Here is a tiny trained network, its code and every weight. The questions are about switching its units off for an input and a target symbol, where a switched-off unit gives its printed mean instead of its output.

import numpy as np


def w(rows, s, z=0):
    codes = np.array(rows[::2]) - 128.0
    scale = np.full(codes.shape[1], s)
    scale[-1] = z or s
    return codes * scale


def f(y):
    return np.maximum(y, 0)


def softmax(a):
    e = np.exp(a - a.max(-1, keepdims=True))
    return e / e.sum(-1, keepdims=True)


def log_softmax(a):
    a = a - a.max(-1, keepdims=True)
    return a - np.log(np.exp(a).sum(-1, keepdims=True))


def net(x, mask):
    ids = ['ΔΘΛΣΨΩαγζημ'.index(c) for c in x.split()]
    T = len(ids)
    res = E[ids] + P[:T]
    u = 0
    for l in range(2):
        q, k, v = (res @ M[l].T for M in (Q, K, V))
        z = softmax(np.where(np.tri(T) > 0, q @ k.T / 2**0.5, -1e9)) @ v
        res = res + np.where(mask[u], z, O[l][:, -1]) @ O[l][:, :-1]
        u += 1
        y = f(res @ A[l][:, :-1].T + A[l][:, -1])
        res = res + np.where(mask[u : u + 4], y, B[l][:, -1]) @ B[l][:, :-1]
        u += 4
    return log_softmax(res[-1] @ U[:, :-1].T + U[:, -1])


Q, K, V, O, A, B = {}, {}, {}, {}, {}, {}
E = w([
[154,116,154,154,177,184],'Δ',
[174,166,114,179,93,158],'Θ',
[89,66,163,109,246,164],'Λ',
[217,116,115,140,154,180],'Σ',
[102,127,162,205,189,242],'Ψ',
[135,65,138,197,132,166],'Ω',
[35,185,106,202,124,115],'α',
[147,135,45,163,212,92],'γ',
[107,112,110,53,101,170],'ζ',
[112,182,76,47,141,210],'η',
[93,2,58,137,48,52],'μ',
],0.0052)
P = w([
[118,95,170,107,175,137],'0',
[113,98,123,116,151,158],'1',
[107,98,94,125,154,159],'2',
[96,97,68,141,132,186],'3',
[93,113,28,145,107,179],'4',
[92,132,9,155,82,187],'5',
[95,135,1,183,61,185],'6',
],0.0039)
Q[0] = w([
[139,93,123,3,114,96],'L0H0',
[112,201,231,103,91,4],'L0H0',
],0.019)
K[0] = w([
[158,109,220,116,5,91],'L0H0',
[247,116,233,65,191,166],'L0H0',
],0.017)
V[0] = w([
[6,163,206,170,73,167],'L0H0',
[221,51,156,132,83,201],'L0H0',
],0.015)
O[0] = w([
[2,142,184,210,50,170,249],'L0H0',
[245,51,193,134,74,223,19],'L0H0',
],0.0076,0.0019)
A[0] = w([
[145,174,203,90,48,44,13],'L0N0',
[163,204,180,51,50,64,26],'L0N1',
[168,216,205,76,42,61,8],'L0N2',
[184,187,188,109,16,8,5],'L0N3',
],0.012,0.0017)
B[0] = w([
[75,195,170,144,170,10,128],'L0N0',
[96,96,179,127,198,138,128],'L0N1',
[2,52,181,171,168,107,128],'L0N2',
[90,141,128,186,55,100,128],'L0N3',
],0.0066)
Q[1] = w([
[195,174,254,85,88,33],'L1H0',
[134,93,41,124,130,217],'L1H0',
],0.02)
K[1] = w([
[152,144,253,161,184,73],'L1H0',
[71,64,69,127,65,94],'L1H0',
],0.02)
V[1] = w([
[166,131,105,251,168,81],'L1H0',
[145,222,122,136,183,221],'L1H0',
],0.021)
O[1] = w([
[152,171,35,210,230,222,254],'L1H0',
[180,198,236,255,167,20,50],'L1H0',
],0.0088,0.00056)
A[1] = w([
[168,180,206,153,140,108,4],'L1N0',
[254,124,142,97,115,124,204],'L1N1',
[193,89,150,191,98,184,141],'L1N2',
[141,46,194,122,207,137,97],'L1N3',
],0.018,0.0017)
B[1] = w([
[125,255,118,30,132,214,253],'L1N0',
[192,148,26,98,44,7,223],'L1N1',
[202,87,102,243,62,203,220],'L1N2',
[202,61,225,70,210,155,208],'L1N3',
],0.0097,0.0061)
U = w([
[153,125,144,105,140,136,247],'Δ',
[120,169,73,180,67,126,136],'Θ',
[153,66,224,90,215,126,88],'Λ',
[183,148,87,140,90,83,45],'Σ',
[133,141,186,145,132,216,41],'Ψ',
[159,52,176,214,84,147,87],'Ω',
[3,171,155,204,146,112,180],'α',
[165,145,47,158,252,70,97],'γ',
[114,68,195,126,51,3,142],'ζ',
[125,190,163,59,101,95,73],'η',
[91,70,74,51,122,192,86],'μ',
],0.0043,0.011)

Each question gives the input, a string of symbols that net reads in full, and the target symbol t.
The units are the heads (2 rows each of Q, K, V and O) and the neurons (one row each of A and B). Each row of codes is followed by its name. A weight is (code - 128) times the scale printed after its matrix; where a second scale follows, it is the last column's (O, A, B and U).
mask holds one flag per unit, layer by layer, with each layer's heads first. A switched-off unit (its flag False) gives its mean, the last column of its rows in O or B, instead of its output. The means were averaged over made-up inputs and are rounded, as every weight is.
A unit's drop is (log p(t) with every unit on - log p(t) with that unit switched off) / (log p(t) with every unit on - log p(t) with every unit switched off).
The circuit of an input: a set's keep is (log p(t) with only the set's units on - log p(t) with every unit switched off) / (log p(t) with every unit on - log p(t) with every unit switched off). Starting from all 10 units, units are removed one at a time, each time the one whose removal leaves the highest keep (on an exact tie, the one counted first), for as long as the keep stays at least 0.8.
units of the circuit, in order: the units of the circuit, biggest drop first
unit that matters most: the unit with the biggest drop
top k neurons: the k neurons with the biggest drops, biggest first
k most important neurons of layer l: the k neurons of layer l with the biggest drops, biggest first
drop of u: that unit's drop, to one decimal
input α Σ Λ Ω μ γ Ψ, target μ: unit that matters most	L1H0
input Λ Ω α α η, target α: units of the circuit, in order	(L0H0 L1N1)
input γ α Λ Ψ α ζ, target α: 3 most important neurons of layer 1	(L1N1 L1N3 L1N2)
input γ Λ Λ, target Λ: units of the circuit, in order	(L1N3 L0H0 L1N1)
input Θ Σ Δ ζ, target ζ: units of the circuit, in order	(L1H0 L0H0 L1N1)
input Σ Θ Δ Ψ, target Ψ: top 4 neurons	(L1N0 L1N2 L1N1 L1N3)
input μ η η, target μ: units of the circuit, in order	(L1H0 L0H0)
input Σ Ψ γ, target γ: units of the circuit, in order	(L0H0 L1H0)
input Δ γ γ Δ, target γ: units of the circuit, in order	(L0H0 L1H0)
input Θ Θ Σ Δ Θ, target Θ: top 3 neurons	(L1N2 L1N1 L1N3)
input η α Δ Ψ Ω, target α: top 2 neurons	(L1N1 L1N3)
input Δ Σ Θ α α Δ Θ, target α: units of the circuit, in order	(L0H0 L1N1 L1H0)
input ζ Λ Δ Ω, target Ω: top 2 neurons	(L1N2 L1N0)
input Θ Σ γ Ψ Δ ζ, target ζ: top neuron	(L1N0)
input Θ Λ Δ ζ ζ Σ, target ζ: units of the circuit, in order	(L1H0 L1N1 L0H0)
input ζ Λ Ψ Λ, target Λ: top 3 neurons	(L1N3 L1N1 L1N2)
input Ψ γ Σ α, target α: drop of L1N0	0.0
input Ω Ψ Ω μ Ω Λ Δ, target μ: drop of L1H0	1.3
input Ω Λ Θ α Δ α γ, target α: drop of L1N3	0.1
input Δ μ Σ, target μ: units of the circuit, in order	(L1H0)
